Below are the code and all the weights of a small trained network. Each question names an input and a class and asks about switching units off, where a switched-off unit gives its printed mean instead of its output.

import numpy as np


def w(rows, s, z=0):
    codes = np.array(rows[::2]) - 128.0
    scale = np.full(codes.shape[1], s)
    scale[-1] = z or s
    return codes * scale


def f(y):
    return np.maximum(y, 0)


def log_softmax(a):
    a = a - a.max(-1, keepdims=True)
    return a - np.log(np.exp(a).sum(-1, keepdims=True))


def net(x, mask):
    res = np.array(x, float).reshape(1, 5) / 4 @ E
    y = f(res @ A[0][:, :-1].T + A[0][:, -1])
    res = res + np.where(mask, y, B[0][:, -1]) @ B[0][:, :-1]
    return log_softmax(res[-1] @ U[:, :-1].T + U[:, -1])


A, B = {}, {}
E = w([
[123,99,46,123,106,192,139,207],'x0',
[152,166,112,162,150,178,9,99],'x1',
[108,223,170,119,9,178,150,112],'x2',
[211,130,124,33,118,107,112,145],'x3',
[87,240,91,51,216,123,156,142],'x4',
],0.011)
A[0] = w([
[173,164,132,158,153,197,70,128,72],'neuron 0',
[238,145,111,32,92,135,137,146,151],'neuron 1',
[126,123,62,127,112,188,132,233,99],'neuron 2',
[71,156,125,197,122,149,152,149,90],'neuron 3',
[189,67,153,144,69,151,121,112,88],'neuron 4',
[93,215,166,117,21,178,145,122,5],'neuron 5',
[213,124,117,85,147,84,106,164,132],'neuron 6',
[63,86,108,166,182,106,115,123,116],'neuron 7',
[37,122,107,176,135,155,140,107,95],'neuron 8',
[134,169,254,127,169,20,116,26,152],'neuron 9',
[83,97,150,100,84,87,185,155,79],'neuron 10',
[94,93,141,90,153,41,195,170,106],'neuron 11',
[133,139,113,124,178,152,4,91,129],'neuron 12',
[86,211,94,60,180,142,155,123,53],'neuron 13',
[110,185,116,92,212,149,142,133,128],'neuron 14',
],0.0096,0.0028)
B[0] = w([
[8,154,94,121,57,84,159,90,178],'neuron 0',
[103,226,201,121,184,122,143,109,216],'neuron 1',
[91,92,144,87,160,217,88,181,197],'neuron 2',
[131,194,233,117,194,121,127,98,171],'neuron 3',
[208,108,159,168,103,154,140,69,201],'neuron 4',
[187,74,58,150,192,4,59,254,214],'neuron 5',
[124,158,193,130,191,64,90,95,194],'neuron 6',
[178,160,169,151,189,51,53,154,192],'neuron 7',
[132,230,200,83,145,126,117,92,179],'neuron 8',
[64,53,130,69,141,211,78,179,248],'neuron 9',
[82,165,86,110,68,136,209,71,186],'neuron 10',
[60,148,62,147,59,95,182,135,212],'neuron 11',
[77,165,45,114,44,89,182,140,211],'neuron 12',
[238,63,146,217,53,177,150,56,220],'neuron 13',
[189,58,133,200,105,152,109,115,210],'neuron 14',
],0.008,0.013)
U = w([
[193,86,147,197,58,171,121,65,128],'0',
[150,117,82,125,160,26,103,201,251],'1',
[50,181,64,113,29,114,142,104,23],'2',
[121,215,216,108,158,122,119,102,42],'3',
[77,87,136,62,121,251,104,186,165],'4',
],0.013,0.0018)

Each question gives the input, the list of numbers given to net, and the class t.
The units are the neurons (one row each of A and B). Each row of codes is followed by its name. A weight is (code - 128) times the scale printed after its matrix; where a second scale follows, it is the last column's (A, B and U).
mask holds one flag per neuron, in row order. A switched-off neuron (its flag False) gives its mean, the last column of its row in B, instead of its output. The means were averaged over made-up inputs and are rounded, as every weight is.
A unit's drop is (log p(t) with every unit on - log p(t) with that unit switched off) / (log p(t) with every unit on - log p(t) with every unit switched off).
The circuit of an input: a set's keep is (log p(t) with only the set's units on - log p(t) with every unit switched off) / (log p(t) with every unit on - log p(t) with every unit switched off). Starting from the 12 units with the biggest drops (on a tie, the unit counted first), units are removed one at a time, each time the one whose removal leaves the highest keep (on an exact tie, the one counted first), for as long as the keep stays at least 0.8.
units of the circuit, in order: the units of the circuit, biggest drop first
unit that matters most: the unit with the biggest drop
k most important neurons: the k neurons with the biggest drops, biggest first
drop of u: that unit's drop, to one decimal
input [3,8,5,4,-1], class 2: unit that matters most : neuron 0
input [4,4,-2,3,-1], class 2: 4 most important neurons : neuron 9; neuron 5; neuron 12; neuron 0
input [1,0,8,5,-5], class 1: 2 most important neurons : neuron 5; neuron 13
input [1,-4,-3,8,-4], class 3: 2 most important neurons : neuron 1; neuron 5
input [7,-3,-7,1,8], class 0: 3 most important neurons : neuron 13; neuron 14; neuron 5
input [-3,-2,1,-8,8], class 0: 3 most important neurons : neuron 13; neuron 14; neuron 1
input [6,-5,-3,3,5], class 4: 4 most important neurons : neuron 2; neuron 12; neuron 4; neuron 5
input [7,2,-5,-1,4], class 4: 2 most important neurons : neuron 2; neuron 5
input [7,-4,4,-5,1], class 4: 2 most important neurons : neuron 2; neuron 1
input [-8,0,1,-6,8], class 0: 3 most important neurons : neuron 13; neuron 14; neuron 2
input [-8,5,4,-7,2], class 4: 3 most important neurons : neuron 9; neuron 1; neuron 6
input [8,2,-7,6,2], class 4: 3 most important neurons : neuron 2; neuron 5; neuron 7
input [5,-7,5,6,-6], class 2: 2 most important neurons : neuron 10; neuron 13
input [-1,-8,-6,-6,-7], class 2: 4 most important neurons : neuron 11; neuron 13; neuron 10; neuron 5
input [-7,-2,-3,3,3], class 4: units of the circuit, in order : neuron 9
input [-1,2,-2,4,4], class 0: units of the circuit, in order : neuron 13; neuron 14
input [-2,-7,3,6,2], class 2: 4 most important neurons : neuron 11; neuron 10; neuron 7; neuron 3
input [-1,6,-2,-6,-5], class 2: drop of neuron 2 : 0.0
input [6,2,-3,-8,0], class 3: drop of neuron 8 : 0.1
input [8,-7,8,5,6], class 1: units of the circuit, in order : neuron 5
input [-4,7,-6,0,1], class 2: drop of neuron 12 : 0.9
input [8,-7,8,-6,6], class 1: drop of neuron 9 : 0.2
